Below are the code and all the weights of a small trained network. Each question names an input and a class and asks about switching units off, where a switched-off unit gives its printed mean instead of its output.

import numpy as np


def w(rows, s, z=0):
    codes = np.array(rows[::2]) - 128.0
    scale = np.full(codes.shape[1], s)
    scale[-1] = z or s
    return codes * scale


def norm(h):
    return h / np.sqrt((h * h).mean(-1, keepdims=True) + 1e-5)


def f(y):
    return y / 2 * (1 + np.tanh(0.7978845608 * (y + 0.044715 * y**3)))


def log_softmax(a):
    a = a - a.max(-1, keepdims=True)
    return a - np.log(np.exp(a).sum(-1, keepdims=True))


def net(x, mask):
    res = np.array(x, float).reshape(1, 2) / 4 @ E
    u = 0
    for l in range(2):
        y = f(norm(res) @ A[l][:, :-1].T + A[l][:, -1])
        res = res + np.where(mask[u : u + 10], y, B[l][:, -1]) @ B[l][:, :-1]
        u += 10
    return log_softmax(norm(res)[-1] @ U[:, :-1].T + U[:, -1])


A, B = {}, {}
E = w([
[124,44,92,46,126,232,109,182],'x0',
[146,93,163,225,91,156,5,157],'x1',
],0.003)
A[0] = w([
[207,130,138,106,154,98,119,181,117],'0.n1',
[159,66,140,172,91,130,83,188,102],'0.n2',
[135,176,233,249,64,90,76,80,103],'0.n3',
[163,111,175,146,113,253,69,174,118],'0.n4',
[104,215,154,131,196,36,219,70,161],'0.n5',
[123,165,100,116,35,190,147,149,66],'0.n6',
[76,205,160,250,134,101,51,146,91],'0.n7',
[143,173,108,139,183,94,123,103,90],'0.n8',
[162,87,114,161,108,213,55,202,146],'0.n9',
[58,95,54,32,149,201,201,125,10],'0.n10',
],0.0031,0.0013)
B[0] = w([
[142,128,100,154,128,109,153,123,126],'0.n1',
[108,164,195,109,89,159,197,112,151],'0.n2',
[228,57,230,8,142,24,37,102,216],'0.n3',
[6,149,83,139,69,178,175,95,175],'0.n4',
[114,70,94,182,97,217,116,183,255],'0.n5',
[140,49,106,154,151,139,157,96,122],'0.n6',
[226,90,176,26,99,85,101,60,189],'0.n7',
[56,99,92,142,113,172,51,76,138],'0.n8',
[62,228,112,221,103,132,211,129,186],'0.n9',
[234,86,252,130,143,24,67,49,203],'0.n10',
],0.0033,0.0036)
A[1] = w([
[108,206,168,115,176,73,194,128,106],'1.n1',
[123,181,194,170,83,78,74,106,115],'1.n2',
[164,146,122,144,105,126,107,139,112],'1.n3',
[129,73,165,112,108,135,157,69,163],'1.n4',
[156,85,114,176,134,87,54,102,167],'1.n5',
[208,64,125,111,198,2,62,111,253],'1.n6',
[77,171,49,170,148,182,162,162,195],'1.n7',
[196,108,102,78,147,124,134,128,136],'1.n8',
[136,101,149,133,79,161,117,144,229],'1.n9',
[113,129,102,168,94,129,115,103,188],'1.n10',
],0.006,0.0014)
B[1] = w([
[104,90,112,149,83,172,78,154,147],'1.n1',
[187,183,56,123,153,129,157,175,168],'1.n2',
[112,130,126,115,167,126,158,131,128],'1.n3',
[165,186,78,168,81,126,135,146,169],'1.n4',
[127,159,165,80,147,111,198,110,162],'1.n5',
[119,74,251,64,135,177,172,63,254],'1.n6',
[50,2,165,125,87,192,95,94,184],'1.n7',
[148,199,199,139,142,71,111,131,162],'1.n8',
[87,99,68,144,125,126,138,120,153],'1.n9',
[166,92,127,73,103,135,139,139,139],'1.n10',
],0.0052,0.0079)
U = w([
[54,52,114,165,87,181,116,126,225],'0',
[120,157,125,158,178,102,93,141,3],'1',
[128,141,134,148,158,108,92,142,20],'2',
[122,145,128,157,183,106,112,151,21],'3',
[184,207,58,148,83,123,157,166,124],'4',
[189,142,252,75,150,103,166,87,203],'5',
[117,140,105,154,167,69,111,124,38],'6',
],0.013,0.0038)

Each question gives the input, the list of numbers given to net, and the class t.
The units are the neurons (one row each of A and B). Each row of codes is followed by its name. A weight is (code - 128) times the scale printed after its matrix; where a second scale follows, it is the last column's (A, B and U).
mask holds one flag per neuron, layer by layer. A switched-off neuron (its flag False) gives its mean, the last column of its row in B, instead of its output. The means were averaged over made-up inputs and are rounded, as every weight is.
A unit's drop is (log p(t) with every unit on - log p(t) with that unit switched off) / (log p(t) with every unit on - log p(t) with every unit switched off).
unit that matters most: the unit with the biggest drop
k most important neurons: the k neurons with the biggest drops, biggest first
top k neurons in layer l: the k neurons of layer l with the biggest drops, biggest first
drop when u is switched off: that unit's drop, to one decimal
input [-1,-4], class 0: unit that matters most -> 0.n7
input [1,0], class 0: 4 most important neurons -> (0.n3; 0.n7; 0.n9; 0.n4)
input [4,-1], class 4: 2 most important neurons -> (0.n3; 0.n10)
input [2,8], class 4: 2 most important neurons -> (1.n6; 0.n5)
input [0,3], class 4: 4 most important neurons -> (0.n9; 0.n4; 0.n10; 1.n6)
input [0,7], class 4: 2 most important neurons -> (0.n9; 0.n4)
input [7,-2], class 4: 2 most important neurons -> (0.n3; 1.n6)
input [-2,-7], class 0: 2 most important neurons -> (0.n3; 0.n7)
input [-6,-4], class 0: top 2 neurons in layer 0 -> (0.n10; 0.n5)
input [1,2], class 0: drop when 0.n10 is switched off -> 0.1
input [1,8], class 4: drop when 1.n6 is switched off -> 0.3
input [-6,-6], class 0: drop when 1.n4 is switched off -> 0.0
